Below is a small trained network, with its code and all its weights. Each question gives an input and a class and asks what happens when units are switched off, that is, made to give their printed mean instead of their output.

import numpy as np


def w(rows, s, z=0):
    codes = np.array(rows[::2]) - 128.0
    scale = np.full(codes.shape[1], s)
    scale[-1] = z or s
    return codes * scale


def f(y):
    return np.maximum(y, 0)


def log_softmax(a):
    a = a - a.max(-1, keepdims=True)
    return a - np.log(np.exp(a).sum(-1, keepdims=True))


def net(x, mask):
    res = np.array(x, float).reshape(1, 8) / 4 @ E
    y = f(res @ A[0][:, :-1].T + A[0][:, -1])
    res = res + np.where(mask, y, B[0][:, -1]) @ B[0][:, :-1]
    return log_softmax(res[-1] @ U[:, :-1].T + U[:, -1])


A, B = {}, {}
E = w([
[175,160,134,226,29,128,214],'x0',
[50,174,175,235,209,46,98],'x1',
[16,175,178,48,75,105,205],'x2',
[125,128,124,126,126,124,129],'x3',
[216,254,75,75,204,78,176],'x4',
[129,130,133,127,131,128,127],'x5',
[175,56,217,118,204,125,215],'x6',
[125,125,130,131,128,131,131],'x7',
],0.007)
A[0] = w([
[72,35,154,139,55,176,89,34],'n0',
[209,92,63,170,141,189,59,141],'n1',
[110,162,159,190,176,97,106,57],'n2',
[177,195,92,83,158,98,158,57],'n3',
[92,164,184,196,170,88,102,2],'n4',
[212,106,84,193,189,131,85,75],'n5',
[86,71,161,152,89,148,102,20],'n6',
[162,181,114,101,145,111,139,29],'n7',
[76,176,88,111,73,102,83,153],'n8',
[210,91,102,28,55,239,140,48],'n9',
[203,93,76,201,166,159,85,28],'n10',
[96,99,116,25,203,158,84,104],'n11',
[111,181,50,175,71,139,32,88],'n12',
[178,222,73,83,156,88,146,76],'n13',
[64,98,136,68,210,119,70,72],'n14',
[165,196,84,96,160,84,157,60],'n15',
[185,22,254,140,211,118,207,71],'n16',
[178,87,79,54,92,202,166,53],'n17',
[43,180,125,60,93,123,202,51],'n18',
[156,147,119,202,45,126,213,62],'n19',
[142,139,163,213,86,123,210,81],'n20',
],0.0077,0.0091)
B[0] = w([
[162,73,192,226,218,183,131,210],'n0',
[92,110,193,59,80,105,186,254],'n1',
[55,147,103,152,129,72,111,167],'n2',
[127,65,179,206,179,185,95,184],'n3',
[39,148,67,205,175,51,61,155],'n4',
[68,133,204,61,86,112,149,203],'n5',
[163,62,204,193,208,197,126,156],'n6',
[135,90,164,186,171,180,99,140],'n7',
[153,106,80,83,161,148,210,231],'n8',
[18,178,78,208,184,28,76,247],'n9',
[70,161,235,59,89,126,121,175],'n10',
[220,173,119,155,37,133,63,228],'n11',
[120,155,67,74,188,187,192,211],'n12',
[124,58,180,195,173,177,128,215],'n13',
[220,196,114,141,46,142,53,200],'n14',
[118,52,178,188,170,187,107,184],'n15',
[87,193,34,61,178,199,167,240],'n16',
[52,176,99,196,171,66,78,205],'n17',
[71,120,250,47,85,104,141,205],'n18',
[198,199,142,121,102,167,2,193],'n19',
[188,188,111,96,84,141,48,191],'n20',
],0.0077,0.0061)
U = w([
[143,57,181,210,168,199,121,76],'0',
[61,147,76,183,144,6,97,84],'1',
[154,110,120,117,108,120,147,251],'2',
[94,130,220,50,76,105,155,71],'3',
[220,179,115,129,70,150,54,81],'4',
[116,144,35,72,163,212,189,67],'5',
[156,91,114,132,103,97,154,243],'6',
],0.011,0.016)

Each question gives the input, the list of numbers given to net, and the class t.
The units are the neurons (one row each of A and B). Each row of codes is followed by its name. A weight is (code - 128) times the scale printed after its matrix; where a second scale follows, it is the last column's (A, B and U).
mask holds one flag per neuron, in row order. A switched-off neuron (its flag False) gives its mean, the last column of its row in B, instead of its output. The means were averaged over made-up inputs and are rounded, as every weight is.
A unit's drop is (log p(t) with every unit on - log p(t) with that unit switched off) / (log p(t) with every unit on - log p(t) with every unit switched off).
The circuit of an input: a set's keep is (log p(t) with only the set's units on - log p(t) with every unit switched off) / (log p(t) with every unit on - log p(t) with every unit switched off). Starting from the 12 units with the biggest drops (on a tie, the unit counted first), units are removed one at a time, each time the one whose removal leaves the highest keep (on an exact tie, the one counted first), for as long as the keep stays at least 0.8.
circuit, biggest first: the units of the circuit, biggest drop first
most important unit: the unit with the biggest drop
top k neurons: the k neurons with the biggest drops, biggest first
drop when u is switched off: that unit's drop, to one decimal
input [-7,5,-3,3,0,-3,0,1], class 4: most important unit	n14
input [1,-5,3,-7,8,3,-7,4], class 0: circuit, biggest first	(n13 n3)
input [2,-1,-7,-4,8,1,-4,-2], class 0: top 3 neurons	(n13 n3 n15)
input [8,4,3,4,-3,-7,0,-7], class 4: top 2 neurons	(n19 n20)
input [-5,-3,-7,6,6,8,3,0], class 3: top 3 neurons	(n5 n1 n10)
input [3,3,-6,4,7,-8,-3,-6], class 0: circuit, biggest first	(n13 n15)
input [-7,-2,1,-3,-4,8,-2,-5], class 4: top 2 neurons	(n11 n14)
input [-6,-8,-5,7,7,2,3,-3], class 1: top 3 neurons	(n9 n17 n0)
input [-3,2,0,-2,-4,1,-7,6], class 5: top 2 neurons	(n12 n8)
input [-1,7,1,-5,-5,6,7,0], class 1: top 2 neurons	(n4 n2)
input [-7,-4,-3,1,-5,-7,-4,1], class 4: top 3 neurons	(n11 n14 n13)
input [-5,-6,-8,1,3,4,4,8], class 3: top 3 neurons	(n1 n5 n10)
input [-6,-1,-1,-1,0,2,7,-4], class 5: top 2 neurons	(n16 n19)
input [-5,1,-7,-3,3,-7,1,-1], class 3: circuit, biggest first	(n5 n1)
input [1,-6,3,4,-3,-6,7,-5], class 5: top neuron	(n16)
input [-8,0,-1,3,-3,4,1,5], class 4: circuit, biggest first	(n14 n11)
input [-8,7,-4,0,0,-6,-7,1], class 4: top 2 neurons	(n14 n9)
input [2,-5,-2,8,-8,2,-1,-2], class 0: top 2 neurons	(n0 n6)
input [-3,8,-8,-1,-3,6,8,-5], class 1: circuit, biggest first	(n4 n2)
input [-7,-7,-7,8,5,1,-7,-4], class 2: most important unit	n1
input [-4,-6,2,-3,0,-2,-2,1], class 1: circuit, biggest first	(n9 n17)
input [-5,4,2,2,-4,-7,-7,6], class 5: circuit, biggest first	(n12 n8)
input [-7,8,-6,-2,-3,6,7,-5], class 1: drop when n4 is switched off	0.6
input [-7,-4,-3,-4,-2,-3,-4,7], class 4: drop when n14 is switched off	0.6
input [-3,-6,5,1,4,2,-4,2], class 1: drop when n0 is switched off	0.0
